Below are the code and all the weights of a small trained network. Each question names an input and a target symbol and asks about switching units off, where a switched-off unit gives its printed mean instead of its output.

import numpy as np


def w(rows, s, z=0):
    codes = np.array(rows[::2]) - 128.0
    scale = np.full(codes.shape[1], s)
    scale[-1] = z or s
    return codes * scale


def f(y):
    return np.maximum(y, 0)


def softmax(a):
    e = np.exp(a - a.max(-1, keepdims=True))
    return e / e.sum(-1, keepdims=True)


def log_softmax(a):
    a = a - a.max(-1, keepdims=True)
    return a - np.log(np.exp(a).sum(-1, keepdims=True))


def net(x, mask):
    ids = ['ΛΠζξτω'.index(c) for c in x.split()]
    T = len(ids)
    res = E[ids] + P[:T]
    u = 0
    for l in range(2):
        r = res
        for j in range(2):
            rows = slice(4 * j, 4 * j + 4)
            q, k, v = (r @ M[l][rows].T for M in (Q, K, V))
            z = softmax(np.where(np.tri(T) > 0, q @ k.T / 4**0.5, -1e9)) @ v
            o = O[l][rows]
            res = res + np.where(mask[u + j], z, o[:, -1]) @ o[:, :-1]
        u += 2
        y = f(res @ A[l][:, :-1].T + A[l][:, -1])
        res = res + np.where(mask[u : u + 16], y, B[l][:, -1]) @ B[l][:, :-1]
        u += 16
    return log_softmax(res[-1] @ U[:, :-1].T + U[:, -1])


Q, K, V, O, A, B = {}, {}, {}, {}, {}, {}
E = w([
[126,57,120,195,171],'Λ',
[164,152,135,13,202],'Π',
[126,192,142,241,115],'ζ',
[173,68,122,89,161],'ξ',
[110,166,129,116,221],'τ',
[167,251,163,146,88],'ω',
],0.014)
P = w([
[77,64,205,84,76],'0',
[169,68,213,157,149],'1',
[10,132,134,128,102],'2',
[133,118,68,134,81],'3',
[109,147,170,179,211],'4',
[203,97,132,174,136],'5',
[44,182,68,157,169],'6',
[141,138,42,131,56],'7',
[111,173,129,203,250],'8',
[216,123,101,182,129],'9',
],0.014)
Q[0] = w([
[98,131,139,36,146],'L0H0',
[146,131,113,145,107],'L0H0',
[133,154,106,139,107],'L0H0',
[87,111,89,151,107],'L0H0',
[251,133,112,169,142],'L0H1',
[126,175,28,132,146],'L0H1',
[109,121,15,128,98],'L0H1',
[105,119,103,103,48],'L0H1',
],0.019)
K[0] = w([
[123,114,172,26,112],'L0H0',
[122,135,103,151,133],'L0H0',
[103,141,104,149,138],'L0H0',
[121,98,93,170,88],'L0H0',
[156,158,82,152,169],'L0H1',
[133,135,3,123,106],'L0H1',
[97,143,63,115,86],'L0H1',
[23,126,135,105,116],'L0H1',
],0.018)
V[0] = w([
[63,134,74,127,114],'L0H0',
[95,140,128,152,120],'L0H0',
[172,202,97,111,147],'L0H0',
[65,130,144,107,217],'L0H0',
[106,214,111,82,11],'L0H1',
[84,160,148,229,109],'L0H1',
[82,236,169,42,205],'L0H1',
[127,67,116,1,148],'L0H1',
],0.0087)
O[0] = w([
[129,106,105,146,130,87],'L0H0',
[115,112,127,129,118,157],'L0H0',
[141,119,172,148,135,140],'L0H0',
[98,151,103,114,100,150],'L0H0',
[157,116,199,134,164,119],'L0H1',
[83,85,156,79,129,198],'L0H1',
[149,129,110,139,246,127],'L0H1',
[172,158,95,177,132,2],'L0H1',
],0.013,0.0056)
A[0] = w([
[20,137,199,90,168,113],'L0N0',
[147,174,42,102,129,22],'L0N1',
[225,27,99,75,75,197],'L0N2',
[130,137,143,196,12,225],'L0N3',
[162,243,99,115,104,229],'L0N4',
[186,146,120,91,123,201],'L0N5',
[155,108,121,200,235,146],'L0N6',
[189,167,58,223,95,90],'L0N7',
[53,181,63,46,115,122],'L0N8',
[215,110,162,59,59,110],'L0N9',
[101,158,139,152,254,169],'L0N10',
[98,127,80,178,164,3],'L0N11',
[108,149,213,112,106,164],'L0N12',
[164,64,184,198,70,64],'L0N13',
[7,19,86,233,153,111],'L0N14',
[111,200,205,181,99,103],'L0N15',
],0.0071,0.0044)
B[0] = w([
[105,43,126,43,134,255],'L0N0',
[71,97,234,131,163,153],'L0N1',
[201,153,228,83,52,175],'L0N2',
[87,138,231,141,118,216],'L0N3',
[96,201,161,156,120,206],'L0N4',
[165,100,124,173,181,166],'L0N5',
[142,144,69,142,51,194],'L0N6',
[148,97,249,112,181,176],'L0N7',
[118,172,167,183,10,189],'L0N8',
[179,142,168,161,199,170],'L0N9',
[144,191,33,150,135,238],'L0N10',
[230,167,228,231,166,139],'L0N11',
[76,121,131,117,172,232],'L0N12',
[141,129,68,187,127,154],'L0N13',
[133,254,143,20,170,200],'L0N14',
[86,106,27,61,181,200],'L0N15',
],0.0058,0.0086)
Q[1] = w([
[41,254,125,132,150],'L1H0',
[126,93,188,68,155],'L1H0',
[255,118,53,75,171],'L1H0',
[162,159,133,235,203],'L1H0',
[108,72,122,84,87],'L1H1',
[120,147,185,87,195],'L1H1',
[136,129,77,92,170],'L1H1',
[118,102,109,97,95],'L1H1',
],0.0078)
K[1] = w([
[155,66,74,156,137],'L1H0',
[90,59,254,111,155],'L1H0',
[98,225,91,107,180],'L1H0',
[117,109,54,117,88],'L1H0',
[136,54,140,130,74],'L1H1',
[99,126,137,71,184],'L1H1',
[168,159,54,66,130],'L1H1',
[146,129,102,82,72],'L1H1',
],0.0086)
V[1] = w([
[67,126,83,122,121],'L1H0',
[161,167,253,118,136],'L1H0',
[175,118,143,64,111],'L1H0',
[153,52,167,183,105],'L1H0',
[148,100,160,125,187],'L1H1',
[74,152,104,192,120],'L1H1',
[133,88,106,150,135],'L1H1',
[169,150,80,62,122],'L1H1',
],0.0082)
O[1] = w([
[146,81,23,137,101,104],'L1H0',
[105,182,209,97,181,247],'L1H0',
[252,174,188,139,161,160],'L1H0',
[88,63,230,196,142,111],'L1H0',
[45,170,91,152,20,147],'L1H1',
[144,67,189,76,157,111],'L1H1',
[123,150,188,135,85,85],'L1H1',
[180,117,181,143,102,116],'L1H1',
],0.0047,0.014)
A[1] = w([
[116,53,207,118,140,115],'L1N0',
[56,44,127,29,130,3],'L1N1',
[153,223,69,83,77,111],'L1N2',
[81,158,131,198,141,177],'L1N3',
[22,169,120,169,157,148],'L1N4',
[135,55,146,194,120,126],'L1N5',
[242,34,86,71,109,130],'L1N6',
[223,2,99,162,68,142],'L1N7',
[57,148,119,135,165,169],'L1N8',
[124,82,95,120,31,60],'L1N9',
[204,116,86,128,11,211],'L1N10',
[108,100,157,142,28,105],'L1N11',
[50,114,173,16,98,133],'L1N12',
[131,115,115,67,180,154],'L1N13',
[84,73,155,81,207,138],'L1N14',
[67,105,22,147,123,186],'L1N15',
],0.0082,0.0057)
B[1] = w([
[145,94,72,127,125,175],'L1N0',
[202,120,194,254,41,169],'L1N1',
[109,96,101,138,74,166],'L1N2',
[165,116,110,111,89,162],'L1N3',
[197,97,133,109,105,198],'L1N4',
[70,80,96,138,121,128],'L1N5',
[100,216,179,196,145,133],'L1N6',
[94,78,203,99,68,130],'L1N7',
[164,97,132,102,114,191],'L1N8',
[107,165,156,101,76,131],'L1N9',
[130,158,182,112,203,143],'L1N10',
[117,166,75,117,155,155],'L1N11',
[53,126,44,162,167,254],'L1N12',
[161,107,197,100,188,175],'L1N13',
[168,100,120,147,163,201],'L1N14',
[195,113,157,77,47,140],'L1N15',
],0.0086,0.018)
U = w([
[1,200,60,105,128,194],'Λ',
[149,222,19,246,186,2],'Π',
[107,51,92,248,97,104],'ζ',
[157,142,249,161,59,112],'ξ',
[177,51,69,46,45,96],'τ',
[121,71,94,30,251,197],'ω',
],0.0044,0.0028)

Each question gives the input, a string of symbols that net reads in full, and the target symbol t.
The units are the heads (4 rows each of Q, K, V and O) and the neurons (one row each of A and B). Each row of codes is followed by its name. A weight is (code - 128) times the scale printed after its matrix; where a second scale follows, it is the last column's (O, A, B and U).
mask holds one flag per unit, layer by layer, with each layer's heads first. A switched-off unit (its flag False) gives its mean, the last column of its rows in O or B, instead of its output. The means were averaged over made-up inputs and are rounded, as every weight is.
A unit's drop is (log p(t) with every unit on - log p(t) with that unit switched off) / (log p(t) with every unit on - log p(t) with every unit switched off).
The circuit of an input: a set's keep is (log p(t) with only the set's units on - log p(t) with every unit switched off) / (log p(t) with every unit on - log p(t) with every unit switched off). Starting from the 12 units with the biggest drops (on a tie, the unit counted first), units are removed one at a time, each time the one whose removal leaves the highest keep (on an exact tie, the one counted first), for as long as the keep stays at least 0.8.
units of the circuit, in order: the units of the circuit, biggest drop first
unit that matters most: the unit with the biggest drop
k most important neurons: the k neurons with the biggest drops, biggest first
k most important neurons of layer l: the k neurons of layer l with the biggest drops, biggest first
heads that matter: for each layer, one digit per head in row order, 1 if its drop is at least 0.15 and else 0, layers parted by /
drop of u: that unit's drop, to one decimal
input ω ξ ξ ω, target ξ: units of the circuit, in order -> (L1N12; L0H0)
input ω Λ ω τ Λ ξ ζ, target τ: heads that matter -> 01 / 10
input ω ω Λ ω ω Π ω ξ Π ξ, target Π: 2 most important neurons -> (L1N6; L0N7)
input ω ω Λ ω Λ τ ω ω ξ, target τ: unit that matters most -> L1N15
input Π Π Λ Λ ξ Λ Λ τ, target τ: 2 most important neurons of layer 0 -> (L0N3; L0N2)
input τ ω ω τ Π ω ω Π ω ξ, target ξ: heads that matter -> 00 / 10
input ξ τ τ Π ω Π ζ ξ ξ, target Π: heads that matter -> 01 / 00
input Λ Λ Π ξ ζ ω, target ζ: 3 most important neurons of layer 1 -> (L1N1; L1N12; L1N0)
input ξ Π ω ζ ξ ω Π, target ζ: 3 most important neurons -> (L1N1; L1N12; L0N0)
input τ Λ Λ ζ ω ω ξ, target ζ: units of the circuit, in order -> (L1N1; L0H1; L1N12)
input ζ τ Λ, target ζ: units of the circuit, in order -> (L1N1; L1N12; L0H1)
input Π Π ξ ξ ζ Λ, target Λ: units of the circuit, in order -> (L0H1; L1N12; L0N14)
input Λ ω Λ Λ ζ, target ω: 2 most important neurons -> (L0N14; L1N13)
input Π ξ ω, target Π: most important neuron -> (L0N10)
input Λ ω ω Λ ω ζ Λ τ, target τ: units of the circuit, in order -> (L1H0; L1N15; L1N12; L0H1)
input ω ω ω ω, target ω: units of the circuit, in order -> (L0H1; L1N1)
input ξ τ Π ω Λ ζ ξ ξ Λ, target ζ: units of the circuit, in order -> (L1N1; L0H1; L1N12)
input ω Λ ξ ξ ω ω Λ, target ξ: 2 most important neurons of layer 0 -> (L0N14; L0N3)
input ω τ τ Λ ω, target τ: 2 most important neurons of layer 1 -> (L1N15; L1N12)
input ω ω ω ω ω Λ, target Λ: heads that matter -> 01 / 01
input Λ ω ω Π ω Λ ω Λ Π, target Λ: 2 most important neurons -> (L0N8; L1N12)
input Λ ω ω ξ ω Λ ω ξ ω, target Λ: units of the circuit, in order -> (L0H1)
input τ ξ ξ ζ τ, target ξ: 3 most important neurons of layer 0 -> (L0N1; L0N8; L0N14)
input ξ ω Π, target ξ: heads that matter -> 01 / 00
input τ ω ζ ω, target ζ: 3 most important neurons of layer 0 -> (L0N14; L0N10; L0N0)
input τ ζ ω ω ω Π ξ ω τ, target Π: drop of L0N11 -> 0.7
input τ Λ Λ, target τ: drop of L1N15 -> 0.3
input Λ ω ω ω ζ τ ξ Π, target Π: drop of L1H0 -> 0.1
input ω ω Λ τ ω ξ ω, target τ: 3 most important neurons of layer 0 -> (L0N10; L0N2; L0N3)
input Π ξ Π ζ ξ ω τ, target ζ: drop of L1N1 -> 1.4
